Here is a tiny trained network, its code and every weight. The questions are about switching its units off for an input and a target symbol, where a switched-off unit gives its printed mean instead of its output.

import numpy as np


def w(rows, s, z=0):
    codes = np.array(rows[::2]) - 128.0
    scale = np.full(codes.shape[1], s)
    scale[-1] = z or s
    return codes * scale


def softmax(a):
    e = np.exp(a - a.max(-1, keepdims=True))
    return e / e.sum(-1, keepdims=True)


def log_softmax(a):
    a = a - a.max(-1, keepdims=True)
    return a - np.log(np.exp(a).sum(-1, keepdims=True))


def net(x, mask):
    ids = ['βδηλξστφ'.index(c) for c in x.split()]
    T = len(ids)
    res = E[ids] + P[:T]
    u = 0
    for l in range(2):
        r = res
        for j in range(3):
            rows = slice(3 * j, 3 * j + 3)
            q, k, v = (r @ M[l][rows].T for M in (Q, K, V))
            z = softmax(np.where(np.tri(T) > 0, q @ k.T / 3**0.5, -1e9)) @ v
            o = O[l][rows]
            res = res + np.where(mask[u + j], z, o[:, -1]) @ o[:, :-1]
        u += 3
    return log_softmax(res[-1] @ U[:, :-1].T + U[:, -1])


Q, K, V, O = {}, {}, {}, {}
E = w([
[90,107,119],'β',
[134,138,156],'δ',
[180,44,108],'η',
[142,145,172],'λ',
[240,125,92],'ξ',
[113,144,233],'σ',
[178,237,248],'τ',
[107,70,99],'φ',
],0.014)
P = w([
[139,43,109],'0',
[157,37,109],'1',
[140,167,2],'2',
[141,35,164],'3',
[139,236,25],'4',
[80,40,206],'5',
[174,233,26],'6',
[182,37,185],'7',
[207,242,39],'8',
],0.0069)
Q[0] = w([
[118,239,86],'L0H0',
[118,86,186],'L0H0',
[161,216,147],'L0H0',
[49,18,176],'L0H1',
[133,88,96],'L0H1',
[126,117,170],'L0H1',
[200,105,81],'L0H2',
[1,113,218],'L0H2',
[202,136,171],'L0H2',
],0.0092)
K[0] = w([
[184,154,132],'L0H0',
[57,145,112],'L0H0',
[156,148,163],'L0H0',
[143,174,123],'L0H1',
[132,137,118],'L0H1',
[135,160,203],'L0H1',
[98,57,88],'L0H2',
[7,109,206],'L0H2',
[200,98,170],'L0H2',
],0.017)
V[0] = w([
[59,80,120],'L0H0',
[52,169,121],'L0H0',
[223,137,156],'L0H0',
[41,117,173],'L0H1',
[160,57,138],'L0H1',
[169,84,165],'L0H1',
[38,138,63],'L0H2',
[174,136,89],'L0H2',
[181,127,1],'L0H2',
],0.0089)
O[0] = w([
[186,77,197,72],'L0H0',
[52,45,164,32],'L0H0',
[86,190,126,229],'L0H0',
[210,194,33,77],'L0H1',
[237,191,145,212],'L0H1',
[192,127,87,201],'L0H1',
[1,128,250,1],'L0H2',
[151,76,116,196],'L0H2',
[76,182,137,223],'L0H2',
],0.0057,0.0033)
Q[1] = w([
[66,127,142],'L1H0',
[131,47,106],'L1H0',
[69,140,145],'L1H0',
[73,145,56],'L1H1',
[141,125,230],'L1H1',
[42,142,124],'L1H1',
[104,194,4],'L1H2',
[60,15,147],'L1H2',
[138,199,43],'L1H2',
],0.013)
K[1] = w([
[136,136,184],'L1H0',
[79,75,68],'L1H0',
[189,201,169],'L1H0',
[187,119,92],'L1H1',
[113,67,159],'L1H1',
[167,127,125],'L1H1',
[198,88,101],'L1H2',
[101,207,5],'L1H2',
[162,40,133],'L1H2',
],0.013)
V[1] = w([
[83,107,62],'L1H0',
[100,107,3],'L1H0',
[141,14,142],'L1H0',
[136,85,80],'L1H1',
[113,30,197],'L1H1',
[198,173,130],'L1H1',
[119,67,196],'L1H2',
[162,89,158],'L1H2',
[104,156,103],'L1H2',
],0.014)
O[1] = w([
[123,168,79,95],'L1H0',
[139,255,96,148],'L1H0',
[115,154,23,120],'L1H0',
[127,166,71,154],'L1H1',
[122,79,69,17],'L1H1',
[84,167,199,254],'L1H1',
[97,65,87,113],'L1H2',
[81,107,139,181],'L1H2',
[152,146,139,92],'L1H2',
],0.013,0.0076)
U = w([
[119,115,169,178],'β',
[175,98,71,224],'δ',
[59,195,80,176],'η',
[57,140,33,67],'λ',
[1,187,79,153],'ξ',
[56,118,123,255],'σ',
[168,164,121,118],'τ',
[79,252,108,37],'φ',
],0.0069,0.0042)

Each question gives the input, a string of symbols that net reads in full, and the target symbol t.
The units are the heads (3 rows each of Q, K, V and O). Each row of codes is followed by its name. A weight is (code - 128) times the scale printed after its matrix; where a second scale follows, it is the last column's (O and U).
mask holds one flag per head, layer by layer. A switched-off head (its flag False) gives its mean, the last column of its rows in O, instead of its output. The means were averaged over made-up inputs and are rounded, as every weight is.
A unit's drop is (log p(t) with every unit on - log p(t) with that unit switched off) / (log p(t) with every unit on - log p(t) with every unit switched off).
The circuit of an input: a set's keep is (log p(t) with only the set's units on - log p(t) with every unit switched off) / (log p(t) with every unit on - log p(t) with every unit switched off). Starting from all 6 units, units are removed one at a time, each time the one whose removal leaves the highest keep (on an exact tie, the one counted first), for as long as the keep stays at least 0.8.
units of the circuit, in order: the units of the circuit, biggest drop first
most important unit: the unit with the biggest drop
heads that matter: for each layer, one digit per head in row order, 1 if its drop is at least 0.15 and else 0, layers parted by /
drop when u is switched off: that unit's drop, to one decimal
input δ φ τ β β, target β: units of the circuit, in order -> [L1H0; L0H2]
input β τ β β ξ σ β, target σ: units of the circuit, in order -> [L0H2; L1H0]
input β β δ β λ φ ξ ξ, target λ: heads that matter -> 100 / 101
input ξ β ξ ξ β, target φ: most important unit -> L1H1
input ξ η ξ τ δ η, target φ: units of the circuit, in order -> [L1H2; L1H0]
input τ β β ξ ξ η τ, target β: heads that matter -> 100 / 100
input ξ τ φ λ η ξ ξ σ, target φ: heads that matter -> 101 / 101
input τ β λ τ β β β λ, target δ: units of the circuit, in order -> [L1H1; L0H0]
input β β β, target λ: units of the circuit, in order -> [L0H0; L1H1; L1H0]
input ξ η φ τ β σ δ, target σ: units of the circuit, in order -> [L1H2; L1H0; L0H0]
input ξ φ δ β β τ, target δ: units of the circuit, in order -> [L1H1; L0H2]
input δ ξ β ξ ξ δ, target τ: units of the circuit, in order -> [L1H2; L0H0]
input β σ β δ β β β ξ, target δ: units of the circuit, in order -> [L0H0; L1H1]
input ξ τ φ ξ ξ β η δ σ, target σ: heads that matter -> 110 / 101
input β τ λ, target β: units of the circuit, in order -> [L1H0; L0H0]
input δ τ β ξ φ τ λ, target β: units of the circuit, in order -> [L1H0]
input δ β ξ ξ λ σ, target τ: units of the circuit, in order -> [L1H2; L0H2]
input β η ξ δ φ β β β, target δ: units of the circuit, in order -> [L1H1; L0H0; L0H2]
input β τ δ, target β: heads that matter -> 100 / 110
input β λ ξ β ξ, target φ: heads that matter -> 000 / 010
input τ λ β δ τ σ β, target σ: most important unit -> L1H2
input β ξ β τ δ, target β: heads that matter -> 100 / 100
input β β ξ η, target δ: heads that matter -> 101 / 110
input β β β η τ φ β ξ, target λ: drop when L0H0 is switched off -> 0.2
input β σ τ β β λ, target δ: drop when L0H0 is switched off -> 0.3
